Here is a tiny trained network, its code and every weight. The questions are about switching its units off for an input and a class, where a switched-off unit gives its printed mean instead of its output.

import numpy as np


def w(rows, s, z=0):
    codes = np.array(rows[::2]) - 128.0
    scale = np.full(codes.shape[1], s)
    scale[-1] = z or s
    return codes * scale


def norm(h):
    return h / np.sqrt((h * h).mean(-1, keepdims=True) + 1e-5)


def f(y):
    return np.maximum(y, 0)


def log_softmax(a):
    a = a - a.max(-1, keepdims=True)
    return a - np.log(np.exp(a).sum(-1, keepdims=True))


def net(x, mask):
    res = np.array(x, float).reshape(1, 7) / 4 @ E
    u = 0
    for l in range(3):
        y = f(norm(res) @ A[l][:, :-1].T + A[l][:, -1])
        res = res + np.where(mask[u : u + 8], y, B[l][:, -1]) @ B[l][:, :-1]
        u += 8
    return log_softmax(norm(res)[-1] @ U[:, :-1].T + U[:, -1])


A, B = {}, {}
E = w([
[49,61,117,152,68,90,45,52,221],'x0',
[159,147,111,127,136,134,106,116,144],'x1',
[151,72,174,96,115,151,2,220,58],'x2',
[117,118,98,74,125,126,131,137,149],'x3',
[170,111,104,117,73,139,143,133,138],'x4',
[107,52,39,212,173,187,115,142,82],'x5',
[117,110,133,136,112,110,149,145,120],'x6',
],0.0092)
A[0] = w([
[157,219,251,51,63,51,126,101,158,4],'0.n1',
[137,100,69,162,143,131,126,128,99,73],'0.n2',
[181,218,174,83,137,127,191,189,108,62],'0.n3',
[117,152,181,109,113,105,138,122,148,87],'0.n4',
[148,158,150,119,121,101,179,74,155,53],'0.n5',
[131,179,132,118,126,94,214,53,169,66],'0.n6',
[163,139,216,78,83,95,39,187,106,81],'0.n7',
[97,132,195,126,43,69,63,62,200,149],'0.n8',
],0.016,0.0041)
B[0] = w([
[147,56,1,189,190,221,201,212,170,253],'0.n1',
[153,72,101,166,184,176,167,159,204,170],'0.n2',
[191,87,143,89,148,77,153,32,52,235],'0.n3',
[197,121,60,152,123,165,130,150,125,170],'0.n4',
[69,196,158,120,122,100,145,139,159,188],'0.n5',
[98,203,182,112,49,127,78,173,121,228],'0.n6',
[65,195,183,44,111,135,55,195,167,228],'0.n7',
[195,78,145,101,126,67,130,21,96,253],'0.n8',
],0.017,0.015)
A[1] = w([
[205,88,78,184,91,122,155,136,7,197],'1.n1',
[88,115,57,200,146,182,191,160,100,103],'1.n2',
[175,138,144,135,135,126,244,103,137,55],'1.n3',
[172,146,130,57,206,123,205,130,6,119],'1.n4',
[29,211,90,170,53,102,184,113,135,34],'1.n5',
[80,204,137,73,106,152,84,242,119,50],'1.n6',
[153,98,50,75,84,77,149,58,45,205],'1.n7',
[57,252,124,208,24,143,166,142,125,4],'1.n8',
],0.013,0.0018)
B[1] = w([
[64,185,163,127,139,115,92,100,148,229],'1.n1',
[109,155,130,181,52,153,212,98,132,207],'1.n2',
[102,135,129,138,133,142,44,177,80,214],'1.n3',
[144,3,115,163,110,72,59,53,220,249],'1.n4',
[156,186,196,31,138,167,114,170,161,180],'1.n5',
[97,227,148,145,29,151,130,67,127,211],'1.n6',
[115,133,226,167,218,123,178,86,39,241],'1.n7',
[87,139,161,87,109,127,56,203,146,194],'1.n8',
],0.014,0.012)
A[2] = w([
[103,207,132,88,81,107,109,149,164,8],'2.n1',
[176,77,143,105,217,38,131,62,73,70],'2.n2',
[134,103,134,170,130,128,147,154,167,211],'2.n3',
[161,97,142,64,118,67,121,171,100,36],'2.n4',
[132,155,171,68,92,61,80,47,77,39],'2.n5',
[100,201,139,78,107,122,20,249,112,15],'2.n6',
[123,118,51,79,139,167,103,86,143,191],'2.n7',
[156,108,12,200,183,166,200,201,142,92],'2.n8',
],0.016,0.0013)
B[2] = w([
[114,132,126,171,147,136,17,192,78,198],'2.n1',
[99,80,142,131,59,54,80,44,141,252],'2.n2',
[192,173,115,38,191,94,190,145,43,163],'2.n3',
[93,151,88,232,141,180,156,87,140,155],'2.n4',
[146,83,65,147,173,151,183,158,132,237],'2.n5',
[138,211,230,128,110,70,157,165,143,222],'2.n6',
[95,170,160,195,145,105,198,104,41,157],'2.n7',
[123,131,17,67,131,250,150,188,163,213],'2.n8',
],0.016,0.018)
U = w([
[111,14,129,143,145,47,105,7,139,249],'0',
[98,197,208,126,123,109,84,204,148,121],'1',
[127,95,11,91,152,214,193,146,159,61],'2',
],0.011,0.0011)

Each question gives the input, the list of numbers given to net, and the class t.
The units are the neurons (one row each of A and B). Each row of codes is followed by its name. A weight is (code - 128) times the scale printed after its matrix; where a second scale follows, it is the last column's (A, B and U).
mask holds one flag per neuron, layer by layer. A switched-off neuron (its flag False) gives its mean, the last column of its row in B, instead of its output. The means were averaged over made-up inputs and are rounded, as every weight is.
A unit's drop is (log p(t) with every unit on - log p(t) with that unit switched off) / (log p(t) with every unit on - log p(t) with every unit switched off).
The circuit of an input: a set's keep is (log p(t) with only the set's units on - log p(t) with every unit switched off) / (log p(t) with every unit on - log p(t) with every unit switched off). Starting from the 12 units with the biggest drops (on a tie, the unit counted first), units are removed one at a time, each time the one whose removal leaves the highest keep (on an exact tie, the one counted first), for as long as the keep stays at least 0.8.
circuit, biggest first: the units of the circuit, biggest drop first
top k neurons: the k neurons with the biggest drops, biggest first
k most important neurons of layer l: the k neurons of layer l with the biggest drops, biggest first
drop of u: that unit's drop, to one decimal
input [-5,-8,-8,8,7,6,-4], class 1: circuit, biggest first	(0.n1)
input [3,-3,-1,-6,-5,-4,0], class 2: top 2 neurons	(0.n1 0.n3)
input [7,3,-8,-4,8,2,-4], class 1: 2 most important neurons of layer 0	(0.n6 0.n3)
input [5,5,1,-1,8,6,2], class 2: top 4 neurons	(0.n3 0.n2 0.n8 1.n4)
input [-2,-4,-5,5,6,-6,5], class 2: top 3 neurons	(0.n1 0.n7 0.n3)
input [-7,-4,6,-8,6,-5,-1], class 0: top 3 neurons	(0.n3 0.n6 1.n4)
input [7,-3,8,-1,-5,7,-7], class 1: top 4 neurons	(0.n3 0.n1 0.n8 1.n4)
input [-7,-4,7,7,2,1,-2], class 0: 2 most important neurons of layer 0	(0.n3 0.n6)
input [5,-6,7,3,4,7,-3], class 1: top 4 neurons	(0.n8 0.n3 0.n1 1.n4)
input [5,7,-7,8,2,0,0], class 1: top 2 neurons	(0.n6 0.n3)
input [0,-2,-3,-6,3,3,6], class 1: 3 most important neurons of layer 0	(0.n1 0.n8 0.n3)
input [-1,4,7,8,1,-8,0], class 2: top 2 neurons	(0.n1 0.n6)
input [-3,4,0,-8,-1,-3,7], class 0: 2 most important neurons of layer 0	(0.n3 0.n2)
input [5,-3,-2,7,-4,6,-2], class 2: 2 most important neurons of layer 0	(0.n3 0.n8)
input [4,5,-4,3,-3,-6,4], class 2: 2 most important neurons of layer 0	(0.n1 0.n3)
input [-6,3,-5,-5,6,5,-4], class 0: drop of 0.n1	2.6
input [-6,1,-5,-2,-6,2,4], class 0: drop of 0.n3	3.6
input [7,-7,-4,-8,-7,-8,-1], class 2: drop of 0.n4	1.0
